Below is a small trained network, with its code and all its weights. Each question gives an input and a class and asks what happens when units are switched off, that is, made to give their printed mean instead of their output.

import numpy as np


def w(rows, s, z=0):
    codes = np.array(rows[::2]) - 128.0
    scale = np.full(codes.shape[1], s)
    scale[-1] = z or s
    return codes * scale


def f(y):
    return y / 2 * (1 + np.tanh(0.7978845608 * (y + 0.044715 * y**3)))


def log_softmax(a):
    a = a - a.max(-1, keepdims=True)
    return a - np.log(np.exp(a).sum(-1, keepdims=True))


def net(x, mask):
    res = np.array(x, float).reshape(1, 4) / 4 @ E
    y = f(res @ A[0][:, :-1].T + A[0][:, -1])
    res = res + np.where(mask, y, B[0][:, -1]) @ B[0][:, :-1]
    return log_softmax(res[-1] @ U[:, :-1].T + U[:, -1])


A, B = {}, {}
E = w([
[71,179,89,107,254,151,57,95],'x0',
[135,28,218,173,98,124,98,71],'x1',
[68,120,86,90,107,207,217,99],'x2',
[177,143,182,107,141,136,157,88],'x3',
],0.013)
A[0] = w([
[180,225,134,81,113,152,136,102,121],'N0',
[222,208,67,80,150,121,100,193,122],'N1',
[254,107,187,84,102,153,213,177,96],'N2',
[225,187,233,68,158,193,162,83,151],'N3',
[177,117,47,230,67,78,181,220,143],'N4',
[93,149,154,100,139,206,186,87,151],'N5',
[171,205,186,50,100,123,141,52,58],'N6',
[61,32,177,168,142,237,133,125,142],'N7',
[126,109,196,120,49,150,153,126,244],'N8',
[167,178,185,125,63,199,137,199,2],'N9',
[60,198,55,119,73,120,108,186,120],'N10',
[68,152,145,49,210,124,97,36,60],'N11',
[25,152,128,130,197,102,107,89,20],'N12',
[106,146,114,156,17,155,112,148,107],'N13',
[50,46,82,125,133,144,207,99,36],'N14',
[7,88,166,223,158,105,115,66,191],'N15',
[173,62,172,155,128,101,50,159,205],'N16',
[48,92,86,128,107,159,232,59,84],'N17',
[132,148,60,56,140,146,204,161,187],'N18',
],0.0086,0.004)
B[0] = w([
[171,110,105,159,85,90,126,135,173],'N0',
[225,211,165,136,109,139,216,131,223],'N1',
[46,163,187,123,161,198,219,109,235],'N2',
[133,233,21,136,123,210,29,87,216],'N3',
[64,198,164,74,197,209,110,56,223],'N4',
[200,208,190,236,156,129,59,201,205],'N5',
[2,198,20,90,73,83,85,165,167],'N6',
[217,215,43,141,58,134,175,62,212],'N7',
[148,145,115,86,136,222,119,110,235],'N8',
[92,112,212,142,157,156,180,59,159],'N9',
[193,197,132,144,54,146,185,71,215],'N10',
[95,118,192,69,159,211,225,76,238],'N11',
[50,96,156,106,157,196,210,81,213],'N12',
[102,138,60,34,233,181,154,79,169],'N13',
[131,224,226,185,183,51,77,165,190],'N14',
[211,180,67,88,89,172,190,83,223],'N15',
[164,225,189,163,99,182,111,112,254],'N16',
[112,240,181,186,181,89,157,234,219],'N17',
[171,112,98,138,46,203,171,165,228],'N18',
],0.0063,0.011)
U = w([
[81,102,165,61,176,190,186,97,100],'0',
[163,177,242,204,185,97,105,179,125],'1',
[121,159,92,103,70,165,121,104,253],'2',
[197,123,89,137,32,160,175,90,10],'3',
[159,91,126,125,120,193,134,159,171],'4',
[29,50,109,122,153,33,97,176,3],'5',
[62,40,41,100,170,120,62,194,3],'6',
[1,74,124,112,130,59,63,198,3],'7',
],0.01,0.0049)

Each question gives the input, the list of numbers given to net, and the class t.
The units are the neurons (one row each of A and B). Each row of codes is followed by its name. A weight is (code - 128) times the scale printed after its matrix; where a second scale follows, it is the last column's (A, B and U).
mask holds one flag per neuron, in row order. A switched-off neuron (its flag False) gives its mean, the last column of its row in B, instead of its output. The means were averaged over made-up inputs and are rounded, as every weight is.
A unit's drop is (log p(t) with every unit on - log p(t) with that unit switched off) / (log p(t) with every unit on - log p(t) with every unit switched off).
The circuit of an input: a set's keep is (log p(t) with only the set's units on - log p(t) with every unit switched off) / (log p(t) with every unit on - log p(t) with every unit switched off). Starting from the 12 units with the biggest drops (on a tie, the unit counted first), units are removed one at a time, each time the one whose removal leaves the highest keep (on an exact tie, the one counted first), for as long as the keep stays at least 0.8.
units of the circuit, in order: the units of the circuit, biggest drop first
most important unit: the unit with the biggest drop
k most important neurons: the k neurons with the biggest drops, biggest first
drop when u is switched off: that unit's drop, to one decimal
input [7,8,5,0], class 3: most important unit => N7
input [-5,-4,0,8], class 2: units of the circuit, in order => N3, N6
input [-3,-8,3,-4], class 3: 3 most important neurons => N10, N18, N1
input [3,-6,4,4], class 3: units of the circuit, in order => N18, N1
input [-6,7,8,5], class 1: 2 most important neurons => N17, N14
input [6,0,6,8], class 2: 2 most important neurons => N3, N6
input [-4,4,-4,-8], class 2: 2 most important neurons => N4, N11
input [-2,6,7,7], class 1: 2 most important neurons => N17, N5
input [8,-5,0,-3], class 0: 2 most important neurons => N11, N12
input [-3,8,-7,-5], class 3: 4 most important neurons => N15, N17, N14, N5
input [1,-1,-5,6], class 2: 3 most important neurons => N3, N5, N17
input [4,-7,-1,-3], class 3: 2 most important neurons => N10, N1
input [-2,-1,1,-1], class 4: 2 most important neurons => N11, N12
input [-5,8,8,5], class 1: units of the circuit, in order => N17
input [5,1,1,7], class 2: 4 most important neurons => N3, N2, N6, N4
input [3,4,8,-3], class 1: 2 most important neurons => N14, N17
input [5,-2,-4,4], class 0: 2 most important neurons => N11, N5
input [1,-8,-6,1], class 3: drop when N17 is switched off => 0.2
input [-5,-1,8,0], class 1: drop when N14 is switched off => 0.2
input [-7,-2,-7,-3], class 0: drop when N17 is switched off => 0.1
input [2,1,7,-7], class 1: most important unit => N14
